Below is a small trained network, with its code and all its weights. Each question gives an input and a target symbol and asks what happens when units are switched off, that is, made to give their printed mean instead of their output.

import numpy as np


def w(rows, s, z=0):
    codes = np.array(rows[::2]) - 128.0
    scale = np.full(codes.shape[1], s)
    scale[-1] = z or s
    return codes * scale


def f(y):
    return np.maximum(y, 0)


def softmax(a):
    e = np.exp(a - a.max(-1, keepdims=True))
    return e / e.sum(-1, keepdims=True)


def log_softmax(a):
    a = a - a.max(-1, keepdims=True)
    return a - np.log(np.exp(a).sum(-1, keepdims=True))


def net(x, mask):
    ids = ['ΛΨΩβγδζθξτ'.index(c) for c in x.split()]
    T = len(ids)
    res = E[ids] + P[:T]
    u = 0
    for l in range(2):
        q, k, v = (res @ M[l].T for M in (Q, K, V))
        z = softmax(np.where(np.tri(T) > 0, q @ k.T / 4**0.5, -1e9)) @ v
        res = res + np.where(mask[u], z, O[l][:, -1]) @ O[l][:, :-1]
        u += 1
        y = f(res @ A[l][:, :-1].T + A[l][:, -1])
        res = res + np.where(mask[u : u + 8], y, B[l][:, -1]) @ B[l][:, :-1]
        u += 8
    return log_softmax(res[-1] @ U[:, :-1].T + U[:, -1])


Q, K, V, O, A, B = {}, {}, {}, {}, {}, {}
E = w([
[51,150,114],'Λ',
[116,71,127],'Ψ',
[108,72,126],'Ω',
[93,79,120],'β',
[92,222,146],'γ',
[95,133,129],'δ',
[174,54,150],'ζ',
[252,202,192],'θ',
[89,162,132],'ξ',
[129,114,136],'τ',
],0.014)
P = w([
[137,113,136],'0',
[53,184,15],'1',
[185,120,198],'2',
[103,175,42],'3',
[159,104,219],'4',
[145,162,60],'5',
[149,89,237],'6',
[156,168,70],'7',
[147,73,252],'8',
[161,159,73],'9',
[113,48,249],'10',
[157,144,75],'11',
],0.011)
Q[0] = w([
[101,114,249],'L0H1',
[125,129,146],'L0H1',
[150,164,171],'L0H1',
[108,137,103],'L0H1',
],0.013)
K[0] = w([
[45,52,244],'L0H1',
[204,73,135],'L0H1',
[174,160,179],'L0H1',
[184,56,3],'L0H1',
],0.0049)
V[0] = w([
[253,44,63],'L0H1',
[140,108,116],'L0H1',
[68,59,199],'L0H1',
[66,115,8],'L0H1',
],0.0054)
O[0] = w([
[57,144,40,6],'L0H1',
[117,154,125,107],'L0H1',
[40,178,243,167],'L0H1',
[254,158,29,60],'L0H1',
],0.0045,0.0015)
A[0] = w([
[144,163,210,192],'L0N1',
[49,211,41,2],'L0N2',
[103,53,182,146],'L0N3',
[183,184,54,135],'L0N4',
[230,144,213,80],'L0N5',
[254,85,156,218],'L0N6',
[136,201,28,198],'L0N7',
[142,91,189,179],'L0N8',
],0.0079,0.0036)
B[0] = w([
[65,106,200,253],'L0N1',
[254,113,122,182],'L0N2',
[187,65,96,228],'L0N3',
[35,66,125,203],'L0N4',
[86,107,37,209],'L0N5',
[77,47,69,230],'L0N6',
[116,7,96,245],'L0N7',
[187,78,216,234],'L0N8',
],0.0066,0.0048)
Q[1] = w([
[102,166,226],'L1H1',
[235,197,39],'L1H1',
[117,149,254],'L1H1',
[175,205,25],'L1H1',
],0.0059)
K[1] = w([
[54,61,187],'L1H1',
[151,119,38],'L1H1',
[125,38,253],'L1H1',
[226,180,56],'L1H1',
],0.0054)
V[1] = w([
[156,66,89],'L1H1',
[139,213,254],'L1H1',
[138,156,103],'L1H1',
[213,86,171],'L1H1',
],0.0097)
O[1] = w([
[211,214,92,235],'L1H1',
[117,75,213,3],'L1H1',
[118,138,93,44],'L1H1',
[197,244,255,213],'L1H1',
],0.0082,0.0052)
A[1] = w([
[56,196,180,143],'L1N1',
[177,227,216,83],'L1N2',
[82,6,117,154],'L1N3',
[103,11,114,148],'L1N4',
[102,143,25,1],'L1N5',
[124,150,63,240],'L1N6',
[157,30,175,64],'L1N7',
[92,21,146,108],'L1N8',
],0.011,0.0068)
B[1] = w([
[203,85,99,180],'L1N1',
[183,157,35,225],'L1N2',
[156,184,107,172],'L1N3',
[80,209,151,169],'L1N4',
[123,249,215,224],'L1N5',
[88,16,102,250],'L1N6',
[52,110,131,227],'L1N7',
[81,146,119,188],'L1N8',
],0.012)
U = w([
[88,189,50,141],'Λ',
[138,113,45,174],'Ψ',
[154,66,87,172],'Ω',
[145,26,128,155],'β',
[71,174,186,15],'γ',
[146,153,165,155],'δ',
[209,253,84,1],'ζ',
[159,152,153,120],'θ',
[128,162,181,152],'ξ',
[170,134,162,181],'τ',
],0.012,0.0058)

Each question gives the input, a string of symbols that net reads in full, and the target symbol t.
The units are the heads (4 rows each of Q, K, V and O) and the neurons (one row each of A and B). Each row of codes is followed by its name. A weight is (code - 128) times the scale printed after its matrix; where a second scale follows, it is the last column's (O, A, B and U).
mask holds one flag per unit, layer by layer, with each layer's heads first. A switched-off unit (its flag False) gives its mean, the last column of its rows in O or B, instead of its output. The means were averaged over made-up inputs and are rounded, as every weight is.
A unit's drop is (log p(t) with every unit on - log p(t) with that unit switched off) / (log p(t) with every unit on - log p(t) with every unit switched off).
The circuit of an input: a set's keep is (log p(t) with only the set's units on - log p(t) with every unit switched off) / (log p(t) with every unit on - log p(t) with every unit switched off). Starting from the 12 units with the biggest drops (on a tie, the unit counted first), units are removed one at a time, each time the one whose removal leaves the highest keep (on an exact tie, the one counted first), for as long as the keep stays at least 0.8.
circuit, biggest first: the units of the circuit, biggest drop first
most important unit: the unit with the biggest drop
top k neurons: the k neurons with the biggest drops, biggest first
k most important neurons of layer l: the k neurons of layer l with the biggest drops, biggest first
input ζ ξ ξ γ δ ζ Ψ τ θ β τ γ, target Ψ: 3 most important neurons of layer 0 => (L0N5; L0N6; L0N3)
input ζ τ γ θ γ γ ξ, target γ: top neuron => (L0N1)
input ξ γ τ γ Λ Ω ζ Ω Ω, target ζ: circuit, biggest first => (L1H1; L1N2; L0N8)
input γ ξ θ ζ γ δ γ, target γ: circuit, biggest first => (L1H1; L0N1; L1N7)
input γ θ τ ξ γ γ τ, target γ: 3 most important neurons of layer 1 => (L1N7; L1N4; L1N8)
input Ω γ γ Ω τ ζ, target Λ: circuit, biggest first => (L1H1; L1N4)
input Ψ θ δ ζ β ζ Λ Λ ζ Ψ δ, target ζ: circuit, biggest first => (L1N2; L1H1; L0N8)
input γ θ θ, target γ: top 3 neurons => (L0N5; L0N6; L0N1)
input γ δ Ω δ δ δ γ γ ζ γ ζ, target ζ: top 3 neurons => (L1N2; L0N8; L1N6)
input γ ξ Ψ, target γ: circuit, biggest first => (L1N2; L0N6; L1N4)
input τ δ γ ζ Ψ ζ γ γ Λ γ θ θ, target Ψ: 2 most important neurons of layer 0 => (L0N5; L0N6)
input Ω γ Ψ γ ξ Ω ζ γ ξ, target ζ: circuit, biggest first => (L1N2; L1H1)
input γ ξ Ω τ ζ τ Λ, target ζ: 4 most important neurons of layer 0 => (L0N8; L0N6; L0N4; L0N3)
input γ ζ Λ, target γ: top 4 neurons => (L0N2; L1N2; L0N3; L0N1)
input γ ζ γ τ θ Ψ γ γ γ ξ τ, target γ: 2 most important neurons of layer 0 => (L0N1; L0N2)
input ξ ξ ξ Ω ζ ζ ζ δ Ω, target ζ: top 3 neurons => (L1N2; L1N6; L0N3)
input δ γ ζ τ Ψ, target ζ: top 3 neurons => (L1N6; L1N2; L0N8)
input Λ Λ Ψ θ, target Λ: most important unit => L1N5
input γ ζ ξ, target γ: 3 most important neurons of layer 0 => (L0N2; L0N1; L0N3)
input Ψ Ω δ ζ θ Ψ ζ β γ γ Ω, target γ: circuit, biggest first => (L1N4)
input Ω δ γ Ψ γ γ γ θ Λ, target γ: 3 most important neurons of layer 1 => (L1N7; L1N4; L1N8)
